Below are the code and all the weights of a small trained network. Each question names an input and a target symbol and asks about switching units off, where a switched-off unit gives its printed mean instead of its output.

import numpy as np


def w(rows, s, z=0):
    codes = np.array(rows[::2]) - 128.0
    scale = np.full(codes.shape[1], s)
    scale[-1] = z or s
    return codes * scale


def f(y):
    return np.maximum(y, 0)


def softmax(a):
    e = np.exp(a - a.max(-1, keepdims=True))
    return e / e.sum(-1, keepdims=True)


def log_softmax(a):
    a = a - a.max(-1, keepdims=True)
    return a - np.log(np.exp(a).sum(-1, keepdims=True))


def net(x, mask):
    ids = ['αζηλξπψω'.index(c) for c in x.split()]
    T = len(ids)
    res = E[ids] + P[:T]
    q, k, v = (res @ M[0].T for M in (Q, K, V))
    z = softmax(np.where(np.tri(T) > 0, q @ k.T / 2**0.5, -1e9)) @ v
    res = res + np.where(mask[0], z, O[0][:, -1]) @ O[0][:, :-1]
    y = f(res @ A[0][:, :-1].T + A[0][:, -1])
    res = res + np.where(mask[1:13], y, B[0][:, -1]) @ B[0][:, :-1]
    return log_softmax(res[-1] @ U[:, :-1].T + U[:, -1])


Q, K, V, O, A, B = {}, {}, {}, {}, {}, {}
E = w([
[118,178,145,55],'α',
[180,114,199,114],'ζ',
[182,82,115,96],'η',
[122,188,169,163],'λ',
[112,158,98,143],'ξ',
[3,119,141,88],'π',
[179,86,120,203],'ψ',
[217,148,25,122],'ω',
],0.022)
P = w([
[179,120,115,108],'0',
[185,130,139,110],'1',
[171,167,124,69],'2',
[163,185,118,60],'3',
[166,187,113,41],'4',
[139,208,109,29],'5',
[153,233,99,21],'6',
[148,235,98,13],'7',
[147,243,91,1],'8',
],0.0052)
Q[0] = w([
[194,229,105,1],'h0',
[145,230,167,82],'h0',
],0.0081)
K[0] = w([
[3,73,36,38],'h0',
[46,183,94,67],'h0',
],0.006)
V[0] = w([
[184,149,107,91],'h0',
[255,249,126,111],'h0',
],0.007)
O[0] = w([
[196,45,110,63,204],'h0',
[170,254,121,147,251],'h0',
],0.011,0.0017)
A[0] = w([
[39,98,90,97,155],'n0',
[134,166,222,108,122],'n1',
[124,123,125,172,233],'n2',
[121,36,103,111,147],'n3',
[164,135,140,167,238],'n4',
[122,182,247,95,92],'n5',
[209,173,110,197,24],'n6',
[187,173,183,165,78],'n7',
[153,196,79,179,98],'n8',
[175,155,136,140,253],'n9',
[206,162,135,81,93],'n10',
[229,104,114,144,76],'n11',
],0.013,0.0057)
B[0] = w([
[201,110,159,170,186],'n0',
[176,175,103,239,190],'n1',
[64,154,150,43,157],'n2',
[70,228,172,164,168],'n3',
[28,69,85,32,197],'n4',
[206,180,69,172,207],'n5',
[151,96,47,189,213],'n6',
[123,87,180,255,200],'n7',
[80,147,23,97,218],'n8',
[28,108,195,84,242],'n9',
[149,115,227,82,246],'n10',
[174,56,136,141,198],'n11',
],0.0073,0.012)
U = w([
[194,206,128,61,138],'α',
[220,84,153,194,55],'ζ',
[124,74,201,17,62],'η',
[125,168,66,226,125],'λ',
[2,169,103,47,253],'ξ',
[36,95,196,137,144],'π',
[82,26,96,198,23],'ψ',
[223,114,26,99,119],'ω',
],0.0076,0.0036)

Each question gives the input, a string of symbols that net reads in full, and the target symbol t.
The units are the heads (2 rows each of Q, K, V and O) and the neurons (one row each of A and B). Each row of codes is followed by its name. A weight is (code - 128) times the scale printed after its matrix; where a second scale follows, it is the last column's (O, A, B and U).
mask holds one flag per unit, heads first, then neurons. A switched-off unit (its flag False) gives its mean, the last column of its rows in O or B, instead of its output. The means were averaged over made-up inputs and are rounded, as every weight is.
A unit's drop is (log p(t) with every unit on - log p(t) with that unit switched off) / (log p(t) with every unit on - log p(t) with every unit switched off).
The circuit of an input: a set's keep is (log p(t) with only the set's units on - log p(t) with every unit switched off) / (log p(t) with every unit on - log p(t) with every unit switched off). Starting from the 12 units with the biggest drops (on a tie, the unit counted first), units are removed one at a time, each time the one whose removal leaves the highest keep (on an exact tie, the one counted first), for as long as the keep stays at least 0.8.
units of the circuit, in order: the units of the circuit, biggest drop first
k most important neurons: the k neurons with the biggest drops, biggest first
drop when u is switched off: that unit's drop, to one decimal
input ψ ζ ψ, target ψ: 2 most important neurons -> n6, n11
input ψ α η α, target α: units of the circuit, in order -> n5, h0
input ζ ζ ψ ζ, target ζ: units of the circuit, in order -> n7, n1, n8
input ξ π π λ ξ π, target π: units of the circuit, in order -> h0, n0
input λ ω η, target η: most important neuron -> n10
input π η η, target π: 2 most important neurons -> n3, n5
input π λ ψ ξ, target π: 3 most important neurons -> n5, n8, n6
input α π π ξ α ω ψ λ π, target π: 2 most important neurons -> n0, n8
input ξ η λ ξ ψ ξ λ, target λ: 3 most important neurons -> n1, n5, n7
input ζ α η ψ ω ζ, target ζ: 2 most important neurons -> n7, n1
input π λ η η, target π: 2 most important neurons -> n3, n5
input η η ζ ξ ζ ξ λ ψ, target ψ: drop when n5 is switched off -> 0.1
input ζ λ ξ λ, target λ: drop when n1 is switched off -> 0.2
